Rows near named flat spaces through zero:
jjcm: 8	36	-38	26	41	-17	-43	42	-30	64	40	-3	33	12	56	-25	11	-26	2	-32	-12	38	9	30	3	4	20	23	-6	-47	-26	2
rqhl: 0	2	-9	-5	-26	-11	-6	0	-11	-35	-5	29	-23	9	-38	15	-10	-1	14	17	12	-5	-14	-16	-6	-16	11	-19	15	12	-3	-24
drfr: 1	23	-19	5	-2	-20	-15	-1	-12	9	29	4	-1	-2	-9	9	-12	-9	0	2	4	10	11	1	22	3	9	0	7	7	-16	-4
drfr: 16	-16	22	-8	-3	-11	-5	11	-6	-7	-14	5	28	2	-9	2	-33	0	15	16	-7	-15	2	33	-7	-12	8	10	-3	-8	8	15
jjcm: -19	16	-11	-11	-26	-10	-14	-4	-40	-49	46	31	-3	-15	-29	-19	24	11	-15	10	25	5	53	-39	-2	8	-26	-28	11	14	10	21
drfr: 13	8	-18	18	-6	-13	-1	-8	6	9	-6	-5	7	20	-8	24	-24	-13	22	5	17	0	-13	15	17	-26	-2	-5	1	-11	-22	-25
cchs: -11	-37	-4	13	-6	14	34	-13	14	-8	-25	5	-29	18	13	-8	70	-14	13	15	10	1	-11	-27	-16	12	-19	-19	1	-18	20	-23
tzmj: -8	27	27	-12	-8	-3	-13	6	-1	-22	8	12	30	-18	-21	-1	-24	-2	-1	-10	-9	-14	18	3	13	1	15	-1	-3	7	5	15
dggg: 7	-41	45	-33	-3	16	28	-2	8	-22	-36	-2	19	-7	-3	-14	-9	9	3	5	-27	-43	-4	19	-22	6	-3	11	3	6	29	29
dggg: -6	-13	6	-16	-8	24	57	-39	31	-10	-32	-14	-4	10	-2	6	19	-18	12	-24	-14	-49	-25	-15	14	7	-15	-10	20	7	-2	-20
drfr: 2	-18	-21	-5	-3	5	-6	5	-7	-4	-6	5	-57	2	-6	5	3	27	-16	14	6	20	-28	-22	-30	-5	3	-2	6	25	-2	-13
drfr: 4	26	-18	-19	2	-6	-21	0	-12	7	27	-5	-19	-17	-15	10	-46	23	-25	-13	-8	5	-6	-3	8	-2	14	12	12	40	-23	9
jjcm: -12	51	-26	2	2	5	-4	6	-9	0	11	18	23	15	7	-10	16	-38	18	-56	-9	-16	-13	-14	16	-7	14	-15	21	-24	-27	-32
rqhl: 10	-21	-23	31	22	-12	2	-14	-5	50	36	-42	6	0	42	-7	24	11	-19	24	28	40	48	16	14	14	-50	13	-24	-16	-1	31
cchs: 13	-54	17	-18	0	7	16	-5	-4	-6	-15	-13	-14	-7	4	-9	-5	33	-16	30	-2	-6	6	10	-30	5	-23	12	-4	17	24	34
tzmj: 1	26	-22	9	-17	-18	-6	-5	-8	-13	9	19	5	16	-24	17	-11	-24	24	-3	14	-7	-5	-4	21	-18	7	-18	15	-7	-21	-30
rqhl: -52	34	41	-2	-3	10	-13	24	16	-27	5	46	-27	-30	-13	-18	75	-31	-7	-7	-35	16	-1	-55	4	58	68	-12	-4	5	37	-20
jjcm: 10	-27	25	9	22	28	25	-6	40	30	-46	-39	17	6	35	1	-3	7	2	-13	-9	-8	-24	24	-9	-7	-13	17	-23	-18	7	3
dggg: 15	-34	-17	-10	-4	-21	13	-19	-25	5	30	-12	-4	-1	-1	-5	0	10	-9	34	10	-4	37	12	6	12	-36	6	11	14	4	33
cchs: 3	2	-4	-3	4	7	-4	11	-7	-1	-9	5	8	8	8	-8	-3	0	5	-15	-4	-5	-12	4	-14	-11	1	0	3	-11	-4	-4
jjcm: -9	35	-26	12	13	-5	-28	21	-34	10	42	11	28	1	25	-30	27	-11	-6	-29	9	21	34	-6	0	3	-11	-6	-1	-29	-11	11
tzmj: -11	19	-7	-16	-29	-14	-19	14	-40	-55	20	51	3	1	-37	-12	6	-8	11	2	8	-11	17	-24	-12	-8	8	-27	22	1	4	-4
cchs: -2	-41	13	5	6	2	13	-11	9	11	3	-20	-26	-14	12	-5	27	22	-22	38	7	21	21	-6	-8	26	-21	9	-18	13	27	26
dggg: 1	19	-28	34	14	-4	24	-17	15	40	3	-17	35	31	35	2	37	-56	33	-28	7	-8	1	12	39	0	-15	-7	4	-51	-24	-33
cchs: -5	-23	-2	-2	9	-2	-8	22	-39	-4	24	16	13	-2	28	-46	53	1	-8	10	1	13	41	-3	-31	21	-22	-1	-2	-26	26	36
dggg: 19	19	-13	14	12	-24	-27	18	12	40	-7	-4	-12	10	-5	35	-54	-12	15	7	-14	18	-44	33	18	-15	54	23	0	5	-28	-32
rqhl: 22	13	21	-11	6	16	-8	8	17	3	-38	-20	46	3	-2	14	-82	17	8	-33	-8	-27	-29	43	-6	-47	4	15	-10	-5	-19	5
drfr: -2	20	-1	22	7	-5	9	2	-9	8	9	3	81	22	29	-23	33	-52	37	-29	7	-20	36	23	23	-6	-23	-12	-2	-69	-4	1
rqhl: 7	-31	18	19	0	-9	1	14	3	0	-21	8	15	14	9	-4	20	-14	24	33	8	8	6	20	-13	-3	0	-1	-16	-34	22	-1
tzmj: 5	-10	0	1	18	9	22	-11	32	38	-20	-26	-20	3	19	14	0	-9	-1	-8	-24	-4	-36	9	12	15	18	19	2	9	-8	-16
rqhl: -2	-4	-27	-9	-11	3	8	-6	-19	-18	6	14	-19	12	-5	-8	18	1	1	-7	9	-8	-5	-22	-14	-7	-17	-16	20	3	-7	-11
dggg: 4	10	-30	19	-8	-24	-11	-13	-13	7	34	-4	-7	3	-10	14	-5	1	-2	21	31	22	27	-3	23	-5	-21	-9	-1	4	-15	-1
drfr: -8	33	3	-29	18	14	-5	-4	-13	12	39	-21	30	-32	17	-26	-18	18	-39	-48	-22	-14	33	0	13	20	-13	18	5	22	-10	47
jjcm: -7	-4	-41	-15	-23	-2	15	-4	-36	-38	8	41	-23	25	-14	-17	45	-20	18	-10	7	-23	-9	-36	-19	-5	-13	-32	41	-6	-7	-27
tzmj: 2	3	17	11	13	14	2	-10	30	22	-11	-35	8	-13	12	13	-23	20	-16	-6	5	11	0	11	10	-4	-10	13	-26	6	-1	11
cchs: 17	-10	2	-14	-14	10	-4	6	-9	-29	-30	7	11	12	-18	6	-47	24	9	-6	12	-20	-22	13	-30	-46	-14	-7	3	1	-7	-1
drfr: -15	27	-5	0	-9	-5	-15	11	-3	-15	6	28	-22	-2	-19	6	11	-15	5	-5	-7	7	-16	-24	4	6	35	-11	10	8	-4	-28
rqhl: -11	4	20	14	9	-5	-33	44	-10	-2	-2	31	4	-3	10	-19	32	-13	8	11	-11	29	1	0	-23	12	39	2	-16	-28	24	-3
tzmj: 1	31	-53	-22	-17	0	-1	-8	-33	-22	19	21	-14	17	-19	-1	-14	-3	3	-40	5	-24	-20	-25	-3	-24	-9	-20	43	15	-39	-25
jjcm: 11	19	-30	-4	6	-22	-9	12	-4	27	2	13	-21	18	-6	19	-21	-32	21	-9	-29	-5	-47	14	16	0	54	13	29	6	-30	-40
tzmj: -5	-19	4	8	-4	0	4	5	13	-3	-21	12	-38	7	-6	10	23	-5	8	24	-2	13	-27	-14	-12	7	21	-4	-2	3	12	-26
dggg: -15	40	23	-3	4	26	10	-9	38	-1	-22	-11	22	-9	-1	9	-13	-11	1	-49	-16	-22	-22	-8	22	-3	17	-2	-5	0	-10	-18
tzmj: 5	-11	-32	3	-21	-12	-18	23	-42	-36	-2	46	-18	28	-16	-10	19	-3	22	16	23	8	-10	-15	-39	-29	-4	-27	17	-20	-2	-24
drfr: -6	-40	10	8	1	-14	2	8	-16	-2	15	12	-14	-5	10	-20	55	-3	-3	48	4	22	35	-5	-14	33	-8	0	-8	-10	36	23
dggg: 5	-18	-4	15	-19	-5	35	-31	15	-12	-18	-4	11	24	-11	17	15	-25	31	15	23	-23	3	1	20	-12	-29	-21	6	-18	-1	-22
tzmj: 17	-1	-16	-17	16	1	9	12	-4	26	-18	0	8	20	18	-3	-18	-23	19	-30	-37	-29	-45	27	-6	-6	28	19	26	-9	-21	-18
dggg: -15	40	-7	19	-29	2	-5	-25	27	-30	-5	6	-23	-1	-45	42	-19	4	4	-1	36	10	-13	-36	28	-26	0	-32	-6	20	-19	-43
cchs: -1	-26	17	-24	-8	4	50	-25	17	-10	-24	2	0	7	-8	1	20	-31	20	0	-31	-52	-16	1	14	23	7	0	27	6	11	-9
rqhl: 18	-19	9	-15	19	-1	12	2	3	29	-8	-20	22	1	21	-6	-23	-4	2	-6	-29	-21	-7	38	2	7	6	28	5	-2	-2	20
jjcm: 12	11	13	32	17	2	-8	20	32	32	-41	-9	32	23	21	17	-16	-29	35	-14	-5	6	-38	37	6	-25	29	10	-21	-46	-11	-35
rqhl: 3	-5	17	-20	8	1	9	6	5	6	-11	2	7	-5	2	-4	-10	-12	4	-9	-35	-23	-16	15	1	15	28	17	11	7	5	5
jjcm: 7	-11	5	-10	16	-12	0	2	-11	25	23	-13	11	-13	16	-12	-4	0	-13	9	-20	0	23	22	9	26	2	24	1	7	6	34
tzmj: -6	-9	8	-11	16	8	24	-19	12	25	14	-27	-2	-17	21	-10	17	0	-22	-8	-21	-8	16	0	18	36	-9	17	1	16	7	25
rqhl: -15	2	1	-14	-21	2	35	-40	19	-21	2	-1	-29	-8	-30	18	13	-9	-3	4	-3	-26	-1	-32	30	21	-3	-15	20	35	0	-14
drfr: -23	-17	-16	19	9	7	15	-5	-10	8	26	2	-20	0	34	-33	99	-11	-13	9	13	28	36	-37	-7	40	-31	-14	-6	-21	23	8
dggg: -15	29	-39	23	-20	-8	-9	-23	-6	-14	34	4	-33	1	-21	18	17	7	-10	6	45	29	19	-44	21	-8	-26	-30	1	14	-19	-23
cchs: -10	-12	18	24	9	12	2	-1	15	7	-2	-16	8	-8	22	-10	35	9	-11	11	19	26	26	-7	-4	9	-25	-3	-32	-19	21	15
jjcm: 19	6	-58	3	45	-17	-4	34	-39	73	25	2	26	37	71	-39	37	-58	24	-44	-44	-4	-20	38	-4	17	24	29	34	-54	-31	-12
cchs: 1	-22	-28	-20	-31	-39	1	-10	-47	-35	43	37	-38	1	-41	-1	17	-4	2	52	9	-5	30	-21	2	20	-5	-15	36	30	8	8
cchs: -7	-32	21	5	5	13	36	-22	33	11	-20	-21	-15	-4	13	3	36	-5	-3	16	-7	-5	-2	-7	8	27	-9	4	-10	3	21	1
22	-34	-28	-31	24	4	-14	33	-37	25	-1	2	-34	6	29	-26	-12	27	-20	-6	-33	5	-36	16	-56	1	15	31	21	14	-6	17 -> cchs
-3	-12	6	-16	-5	-11	8	-5	-24	-14	27	8	17	-10	-2	-22	18	-5	-5	12	-5	-14	42	1	4	22	-17	0	10	2	16	34 -> jjcm
5	-34	-23	14	16	-8	-33	20	-28	23	32	-10	-54	-14	23	-15	21	52	-43	45	23	69	23	-11	-40	13	-20	13	-23	17	15	32 -> cchs
17	12	2	-24	-4	6	-16	14	-3	-12	-24	5	3	2	-20	14	-70	20	2	-21	-13	-21	-42	18	-18	-36	23	9	11	19	-20	-7 -> drfr
2	14	-38	11	11	11	-23	15	-29	8	19	-3	5	9	27	-22	8	22	-16	-28	25	26	9	-10	-27	-24	-34	-7	-5	-19	-18	6 -> rqhl
-3	12	12	19	14	-10	-34	27	-2	18	13	3	8	-11	12	-4	1	2	-7	12	0	37	14	11	-2	8	22	12	-24	-13	9	10 -> rqhl
-11	-1	-8	-12	-23	14	16	-17	0	-39	-9	14	-27	2	-25	4	12	10	-2	-5	13	-15	-11	-37	-10	-9	-15	-25	14	18	0	-17 -> jjcm
-4	-12	29	-3	-5	6	7	3	15	-14	-23	7	2	-4	-8	1	5	-3	7	10	-9	-9	-8	1	-7	4	13	-1	-6	-2	19	-2 -> drfr
4	4	37	0	-6	-3	10	-13	32	-2	-21	-13	25	-8	-19	25	-38	-7	12	9	-7	-19	-2	23	28	-3	14	7	-11	6	5	1 -> drfr
5	15	13	16	-1	-8	-8	1	11	5	-4	-5	34	3	-3	12	-21	-12	16	1	8	0	9	21	19	-13	3	0	-14	-19	-4	-3 -> dggg
-5	4	5	2	6	1	6	-10	11	13	9	-14	-1	-10	6	2	5	0	-10	-1	-4	4	11	-2	16	16	-2	6	-5	8	2	8 -> rqhl
-3	-6	-1	-9	10	-11	-8	5	-27	10	41	-3	11	-18	15	-26	17	6	-21	9	-7	9	46	4	1	29	-13	12	0	4	12	43 -> drfr
-10	-38	1	2	1	4	46	-29	29	15	-14	-11	-49	4	8	8	59	-20	2	25	-15	-5	-17	-22	13	42	4	0	10	13	17	-20 -> cchs
6	-3	4	6	-13	-11	3	-14	3	-10	2	-4	9	1	-18	15	-18	2	7	19	17	-4	15	7	15	-10	-13	-6	-4	3	-1	3 -> dggg
14	-16	-9	-35	19	-9	-8	20	-32	21	19	2	-5	-8	16	-23	-16	8	-16	-4	-41	-11	-4	22	-19	21	20	31	23	19	-1	32 -> cchs
-1	-2	3	-19	3	5	-5	7	-26	-11	18	4	22	-11	8	-27	1	13	-14	-12	-6	-10	27	2	-15	5	-17	3	5	0	7	35 -> tzmj
-1	-7	-17	-14	10	21	10	-14	9	15	0	-24	-43	-10	11	2	-5	34	-34	-16	-5	7	-21	-20	-12	5	-12	9	4	36	-11	3 -> jjcm
-13	14	-61	25	-9	-2	6	-15	-5	6	17	11	-57	24	2	10	54	-16	4	-4	28	27	-20	-49	6	-1	-11	-29	17	-2	-24	-54 -> dggg
8	-29	-15	1	17	10	15	-5	-1	27	-2	-23	-14	6	33	-12	19	12	-13	0	-1	8	-4	4	-16	7	-24	12	-2	-3	1	11 -> tzmj
6	-3	-4	2	17	36	0	-12	22	20	-15	-47	-14	-12	23	5	-31	56	-39	-26	16	17	-15	-4	-19	-23	-36	11	-24	20	-13	16 -> tzmj
-10	49	-6	11	-7	9	16	-34	42	7	-7	-20	2	0	-18	38	-26	-18	7	-36	5	-16	-24	-13	52	-11	8	-10	3	14	-33	-40 -> dggg
-16	11	1	18	-7	-4	-14	6	0	-11	11	14	-14	-5	-7	1	28	-1	-3	14	17	27	14	-23	1	7	3	-14	-12	-5	9	-9 -> rqhl
1	53	0	5	-1	28	-45	30	-2	-23	-22	8	32	2	-6	2	-60	33	-4	-56	22	9	-26	0	-29	-66	1	-12	-19	-15	-26	-13 -> rqhl
6	-14	16	-9	3	11	3	16	-8	-13	-23	10	31	9	11	-20	1	-3	14	-12	-9	-20	-5	16	-26	-13	-4	0	0	-25	11	9 -> drfr
12	-39	-10	3	15	-15	-5	30	-31	17	3	16	3	18	32	-31	41	-16	14	23	-13	11	5	21	-32	14	5	12	5	-34	18	11 -> rqhl
-20	-8	-18	4	7	2	25	8	-16	2	8	29	-1	22	31	-39	103	-56	23	-16	-20	-11	3	-25	-6	38	5	-15	24	-42	14	-21 -> cchs
-6	30	12	-2	21	13	-23	29	12	20	-12	2	5	-8	16	-5	-13	-4	-5	-35	-30	9	-32	6	-7	1	45	17	-7	-5	-7	-11 -> dggg

Rows near named flat spaces through zero (a row that begins with a name and a colon came from that space):
zt_nb: -5	-10	18	-4	6	-9	-7	-11	-30	-5	10	8	11	-1	-1	46	-1	14	17	22	7	-9	10	-13	26	-32	-5	26	-3	-13	-38	2
zt_nb: 21	5	1	4	1	-8	8	10	26	-23	-30	-25	-22	8	-11	-18	-2	-14	-40	-13	15	18	-16	25	-17	34	23	14	-11	8	22	2
qg_fb: -35	-1	22	-1	14	-14	0	2	40	-18	2	23	-12	7	-35	14	23	16	-14	-18	-25	-20	-6	22	16	30	4	-21	18	17	6	-9
qg_fb: -14	11	-3	12	9	-10	-4	5	4	14	-32	7	-17	7	-31	8	28	21	-6	-15	-9	-20	16	30	13	20	12	31	4	-1	-12	5
zt_nb: 16	-6	-6	-1	-3	31	13	8	27	-12	-4	-30	21	0	32	-45	-20	-30	1	-10	-5	27	6	-10	-20	12	0	-19	6	13	36	24
qg_fb: -45	18	-17	21	-9	-5	-10	-11	-16	77	-18	54	-28	-2	-25	15	18	35	4	5	-17	-51	33	11	26	-5	8	-2	26	-9	-39	-16
zt_nb: -13	28	-33	8	-11	-12	-17	-17	21	54	28	-1	-25	3	19	-42	17	14	-15	-22	-24	-42	-3	22	-23	-12	2	-50	12	12	44	-17
zt_nb: 28	-3	-24	-6	-4	2	-29	-35	11	13	19	-79	6	-3	53	-59	-18	-1	10	-3	-14	-8	30	-2	-11	-31	-1	3	6	1	36	45
qb_rd: -18	-17	-2	-29	47	35	5	25	-1	34	25	6	27	-2	60	-38	-19	-15	35	2	-10	-27	49	-31	10	-26	-2	-46	-7	30	-6	15
qb_rd: 15	31	-26	27	-32	-6	2	-3	-19	28	-11	4	-8	5	-6	5	21	5	-12	-9	8	2	-22	20	-25	-7	1	17	-5	-17	16	-17
qg_fb: 4	23	-6	27	-7	28	27	29	1	-4	-24	4	40	12	-1	7	37	-10	15	-32	-11	20	-8	20	-18	12	-6	24	0	0	29	11
qg_fb: 5	9	-7	-5	19	-11	9	25	-1	27	-23	14	-41	8	3	-13	-9	-10	-43	2	31	-17	-2	15	-10	14	34	-9	-26	14	-10	-27
qg_fb: 17	18	-5	15	-3	32	40	39	5	11	-19	11	15	13	32	-12	-8	-41	-26	-10	24	24	-19	2	-35	6	18	-19	-16	14	28	-15
qg_fb: -9	11	-2	7	4	5	18	18	11	36	-24	27	-30	8	8	-9	-16	-15	-44	5	21	-14	2	8	-6	11	34	-25	-4	14	-6	-24
sj_bg: -11	-9	29	1	-8	16	15	-1	41	-62	33	0	48	1	-4	13	12	-12	18	-20	-33	30	-30	-8	-5	12	-30	-33	24	10	42	8
sj_bg: 27	13	-32	6	3	17	12	32	-35	24	-38	-5	1	0	6	-23	6	-13	10	-7	25	18	8	5	-21	11	6	39	-29	-8	-5	5
qb_rd: 40	19	-22	1	-30	-51	-6	-6	-56	34	-12	22	-82	-2	-14	24	-30	-4	-74	43	79	0	-52	3	-28	-14	33	11	-48	-26	-35	-72
zt_nb: 9	15	-8	18	-22	3	5	-1	-33	8	-2	10	19	1	-4	30	18	6	17	2	5	10	-12	0	-6	-20	-13	29	-3	-21	-6	-5
qg_fb: 12	-3	5	-1	0	7	9	5	9	-12	-6	-12	3	3	12	-8	-14	-17	-14	2	11	15	-6	-3	-9	4	8	-4	-4	5	10	3
sj_bg: -8	-24	15	-24	-12	-39	-31	-51	48	-24	41	-20	-50	-11	-9	-23	-41	8	-42	20	-8	-13	-18	-9	7	9	5	-60	22	9	12	-13
sj_bg: -7	1	2	-2	6	-9	-4	-6	3	25	-1	6	-24	3	10	-1	-14	2	-23	12	9	-23	10	2	7	-10	19	-14	0	6	-12	-11
sj_bg: -30	21	20	32	1	13	21	14	0	10	-19	36	32	18	-15	57	43	14	8	-17	-19	-16	7	23	19	-9	3	24	17	-1	-8	0
qb_rd: -29	2	12	4	-2	11	21	15	6	15	4	57	-2	1	-7	20	-7	-8	-11	7	2	-6	-10	-12	5	6	3	-42	10	9	-13	-31
zt_nb: 14	4	-3	10	-14	23	9	-1	-13	-1	5	-13	35	1	28	3	-4	-13	19	2	0	19	2	-13	-9	-23	-10	9	3	-8	12	15
qg_fb: -22	-3	11	10	0	-12	-9	-17	24	4	-26	0	-23	3	-29	7	4	19	-17	-1	-15	-19	22	19	26	21	17	15	25	0	-16	13
zt_nb: 24	19	-10	22	-26	22	-1	-26	-18	25	32	-43	51	8	75	3	-3	-9	18	5	-6	-2	8	-11	-17	-76	-8	5	8	-11	35	23
qb_rd: -2	-6	8	-3	11	-17	-6	-5	12	1	-24	-7	-35	3	-14	-1	-12	5	-32	8	12	-12	11	13	13	16	26	12	-2	4	-18	0
sj_bg: -10	12	14	13	22	46	40	46	-2	3	-3	22	62	17	36	20	22	-23	24	-21	-6	6	8	-2	-6	-16	-2	-4	-6	17	15	7
qb_rd: -34	-22	35	-4	-10	13	20	4	19	-39	11	56	16	-9	-36	36	-13	-7	9	12	-13	24	-21	-28	20	27	-19	-38	27	2	-20	-18
qb_rd: 6	21	-16	11	-8	-4	4	6	-14	33	-3	10	-12	6	10	1	7	0	-16	-2	13	-12	-9	11	-16	-13	10	-3	-10	-2	6	-20
qb_rd: -14	8	22	20	-16	-12	6	-9	29	-31	-12	9	-2	8	-40	33	23	10	-21	-13	-15	6	-23	25	7	24	3	10	21	-3	11	-4
zt_nb: -23	1	-2	-5	5	-21	-16	-9	-18	21	15	29	-16	-5	-21	22	14	27	11	7	-7	-30	5	0	18	-11	-8	-3	2	-6	-27	-18
sj_bg: -20	5	31	17	-26	13	30	3	11	-22	19	50	27	5	-7	53	-1	-14	-11	7	-2	19	-41	-14	-2	-6	-10	-37	19	-1	6	-32
sj_bg: 3	-18	11	-7	-35	-16	-14	-32	-6	-49	36	6	8	-18	-33	25	-9	8	20	17	-9	33	-39	-26	2	2	-38	-9	15	-23	-3	-10
sj_bg: 19	-11	-8	-15	-7	5	3	3	-15	-8	16	-1	1	-11	15	-15	-28	-19	4	16	19	24	-16	-27	-16	-5	-10	-19	-14	-4	0	-11
qb_rd: -23	8	13	0	8	15	20	19	4	11	29	42	22	7	19	19	7	-9	3	-4	-6	-12	-13	-10	-4	-18	-6	-48	2	15	9	-26
23	2	-16	-26	22	-15	-5	23	-34	-3	26	0	-6	-3	11	-8	8	-4	10	-2	24	-1	-23	-5	-23	-13	-10	-4	-47	3	2	-24 -> qg_fb
-14	10	2	18	-5	-9	-9	-8	-11	2	-18	5	8	3	-34	33	38	30	20	-11	-19	-12	12	22	20	2	-7	48	12	-16	-16	13 -> sj_bg
10	0	-16	-1	-16	-22	-17	-17	-30	17	-10	3	-33	-10	-21	4	-9	15	-6	20	18	-3	-1	-3	4	-1	2	23	-7	-21	-29	-11 -> sj_bg
13	-32	-16	-47	17	24	1	18	-56	20	45	24	14	-26	50	-27	-58	-28	45	43	31	14	9	-76	-6	-36	-25	-49	-32	0	-37	-18 -> qb_rd
11	-18	35	-19	30	-42	-18	-16	28	-50	-4	-43	-33	10	-14	16	-7	10	-43	6	13	-12	-2	23	21	9	28	25	-13	11	-8	10 -> qb_rd
11	37	-23	16	10	-15	-2	8	-6	57	-12	-14	-27	20	30	-11	21	6	-39	-15	15	-43	6	40	-20	-25	35	9	-21	9	20	-14 -> qb_rd
8	-4	0	-1	6	22	6	15	-11	-33	7	-12	52	-2	0	4	25	-3	52	-19	-18	27	0	-7	-4	0	-32	25	-3	-5	14	26 -> sj_bg
9	0	-7	-5	5	-20	-16	-10	8	-2	-8	-23	-27	0	-11	-17	2	10	-15	-4	2	-9	3	16	-1	12	10	13	-6	0	3	5 -> zt_nb
15	3	2	-11	-2	-30	1	3	-27	11	9	25	-44	0	0	23	-25	-7	-46	31	49	-6	-33	-7	-10	-14	21	-15	-32	-4	-25	-51 -> qb_rd
18	1	11	-3	28	-15	4	23	23	-47	-33	-34	-8	13	-26	-2	28	0	-19	-29	5	12	-9	39	-5	40	16	45	-22	11	17	16 -> qg_fb
-17	-8	9	10	-23	14	8	-24	21	38	-10	18	-24	-3	22	-9	-56	-15	-40	34	9	-9	20	-22	13	-8	28	-42	33	4	-18	-7 -> qg_fb
33	-5	19	-9	9	-53	-23	-24	9	-50	-3	-56	-36	10	-18	21	3	13	-45	5	23	-1	-23	30	3	0	22	46	-23	-5	3	3 -> qb_rd
-14	-13	27	-6	7	-5	4	-2	21	-33	6	9	3	1	-17	20	-3	0	-6	2	-7	4	-8	-3	15	12	-1	-10	10	7	-5	-2 -> qb_rd
-10	-9	10	-21	17	-20	-4	2	14	2	17	17	-36	-1	-1	-6	-20	-3	-32	12	13	-19	-10	-4	2	6	15	-42	-10	16	-8	-29 -> qg_fb
-1	-12	8	1	-12	1	-9	-24	7	-13	5	-16	8	-6	0	2	-12	4	9	10	-11	7	10	-11	13	-6	-7	6	18	-8	-4	19 -> qg_fb
-4	-6	12	-6	-3	0	5	-5	27	-15	18	0	-3	0	9	-9	-16	-12	-18	1	-3	5	-15	-7	-7	5	2	-38	8	12	19	-9 -> sj_bg
21	-10	-25	-9	-22	-33	-38	-33	-25	-14	-6	-29	-32	-20	-45	-14	1	27	17	10	1	13	-4	1	3	17	-19	45	-4	-31	-19	11 -> sj_bg
-22	-1	14	6	-4	13	13	6	15	-9	6	27	18	1	-10	15	7	-2	9	-6	-17	4	-6	-5	6	9	-10	-21	18	5	4	-5 -> qb_rd
11	-9	-12	-21	31	6	-9	9	4	12	4	-33	-2	0	35	-45	-11	-8	8	-5	2	-13	29	-3	-3	-7	8	-5	-16	17	8	21 -> sj_bg
-4	0	2	-2	20	11	1	11	9	-3	-1	-15	21	6	13	-9	16	1	18	-17	-15	-7	19	8	4	-2	-2	9	0	10	11	22 -> sj_bg
